Below is a small trained network, with its code and all its weights. Each question gives an input and a class and asks what happens when units are switched off, that is, made to give their printed mean instead of their output.

import numpy as np


def w(rows, s, z=0):
    codes = np.array(rows[::2]) - 128.0
    scale = np.full(codes.shape[1], s)
    scale[-1] = z or s
    return codes * scale


def norm(h):
    return h / np.sqrt((h * h).mean(-1, keepdims=True) + 1e-5)


def f(y):
    return y / 2 * (1 + np.tanh(0.7978845608 * (y + 0.044715 * y**3)))


def log_softmax(a):
    a = a - a.max(-1, keepdims=True)
    return a - np.log(np.exp(a).sum(-1, keepdims=True))


def net(x, mask):
    res = np.array(x, float).reshape(1, 5) / 4 @ E
    u = 0
    for l in range(2):
        y = f(norm(res) @ A[l][:, :-1].T + A[l][:, -1])
        res = res + np.where(mask[u : u + 7], y, B[l][:, -1]) @ B[l][:, :-1]
        u += 7
    return log_softmax(norm(res)[-1] @ U[:, :-1].T + U[:, -1])


A, B = {}, {}
E = w([
[111,255,129,244,169,107,190],'x0',
[155,126,114,40,139,84,201],'x1',
[197,11,146,221,130,132,56],'x2',
[242,51,112,43,220,190,102],'x3',
[42,128,211,164,247,181,204],'x4',
],0.0056)
A[0] = w([
[67,140,157,80,116,134,209,26],'L0N1',
[80,162,159,127,152,155,174,28],'L0N2',
[144,7,188,188,181,184,106,134],'L0N3',
[175,75,114,104,95,95,133,105],'L0N4',
[128,42,121,68,149,108,118,7],'L0N5',
[203,1,137,20,7,77,161,217],'L0N6',
[149,161,140,141,142,156,98,111],'L0N7',
],0.009,0.0017)
B[0] = w([
[77,148,192,94,172,120,152,169],'L0N1',
[147,89,139,47,119,106,86,158],'L0N2',
[132,52,134,209,200,174,186,196],'L0N3',
[112,186,9,120,157,134,104,162],'L0N4',
[121,173,139,147,26,141,130,167],'L0N5',
[165,124,40,85,119,23,27,255],'L0N6',
[64,105,156,176,48,94,123,129],'L0N7',
],0.011,0.0094)
A[1] = w([
[143,47,162,178,165,196,142,2],'L1N1',
[182,206,95,185,62,198,152,71],'L1N2',
[179,64,110,209,144,255,168,204],'L1N3',
[59,188,191,7,148,112,226,250],'L1N4',
[174,128,153,192,84,65,63,76],'L1N5',
[189,224,171,190,28,178,120,73],'L1N6',
[63,152,222,43,149,123,127,34],'L1N7',
],0.0095,0.0012)
B[1] = w([
[192,86,143,202,153,38,162,177],'L1N1',
[78,86,187,110,64,196,155,143],'L1N2',
[104,60,205,141,171,58,216,196],'L1N3',
[34,203,148,199,179,193,18,254],'L1N4',
[165,166,114,38,115,149,126,190],'L1N5',
[183,79,152,68,90,203,217,152],'L1N6',
[73,245,96,152,101,167,161,204],'L1N7',
],0.012,0.0085)
U = w([
[60,230,128,150,170,199,138,215],'0',
[150,82,147,188,206,114,208,192],'1',
[155,146,137,76,68,225,216,2],'2',
[204,150,9,57,113,108,88,236],'3',
],0.012,0.0017)

Each question gives the input, the list of numbers given to net, and the class t.
The units are the neurons (one row each of A and B). Each row of codes is followed by its name. A weight is (code - 128) times the scale printed after its matrix; where a second scale follows, it is the last column's (A, B and U).
mask holds one flag per neuron, layer by layer. A switched-off neuron (its flag False) gives its mean, the last column of its row in B, instead of its output. The means were averaged over made-up inputs and are rounded, as every weight is.
A unit's drop is (log p(t) with every unit on - log p(t) with that unit switched off) / (log p(t) with every unit on - log p(t) with every unit switched off).
The circuit of an input: a set's keep is (log p(t) with only the set's units on - log p(t) with every unit switched off) / (log p(t) with every unit on - log p(t) with every unit switched off). Starting from the 12 units with the biggest drops (on a tie, the unit counted first), units are removed one at a time, each time the one whose removal leaves the highest keep (on an exact tie, the one counted first), for as long as the keep stays at least 0.8.
circuit, biggest first: the units of the circuit, biggest drop first
top k neurons: the k neurons with the biggest drops, biggest first
top k neurons in layer l: the k neurons of layer l with the biggest drops, biggest first
drop when u is switched off: that unit's drop, to one decimal
input [4,-7,-2,3,-6], class 2: top 2 neurons in layer 0 : L0N6, L0N3
input [-1,1,8,4,-1], class 1: circuit, biggest first : L0N3
input [7,-2,8,-5,-3], class 2: top 2 neurons : L0N6, L0N3
input [4,-7,-3,0,-1], class 2: top 2 neurons : L0N6, L0N3
input [1,-8,0,1,-4], class 2: top 4 neurons in layer 0 : L0N6, L0N3, L0N7, L0N1
input [5,-8,8,-6,-4], class 1: top 3 neurons in layer 0 : L0N6, L0N5, L0N4
input [8,-8,6,-3,-4], class 2: top 4 neurons : L0N6, L1N6, L0N3, L1N5
input [8,-8,-7,-4,-6], class 2: top 2 neurons : L1N6, L0N6
input [-7,-4,8,6,2], class 1: top 2 neurons : L0N3, L1N3
input [-2,8,7,-8,3], class 3: top 2 neurons in layer 1 : L1N4, L1N3
input [2,-8,-4,8,-2], class 1: drop when L0N6 is switched off : 1.4
input [5,-4,6,-3,-7], class 2: drop when L0N6 is switched off : 0.8
input [6,5,6,-7,0], class 2: drop when L0N6 is switched off : 0.8
input [-4,7,5,-2,4], class 3: circuit, biggest first : L0N6
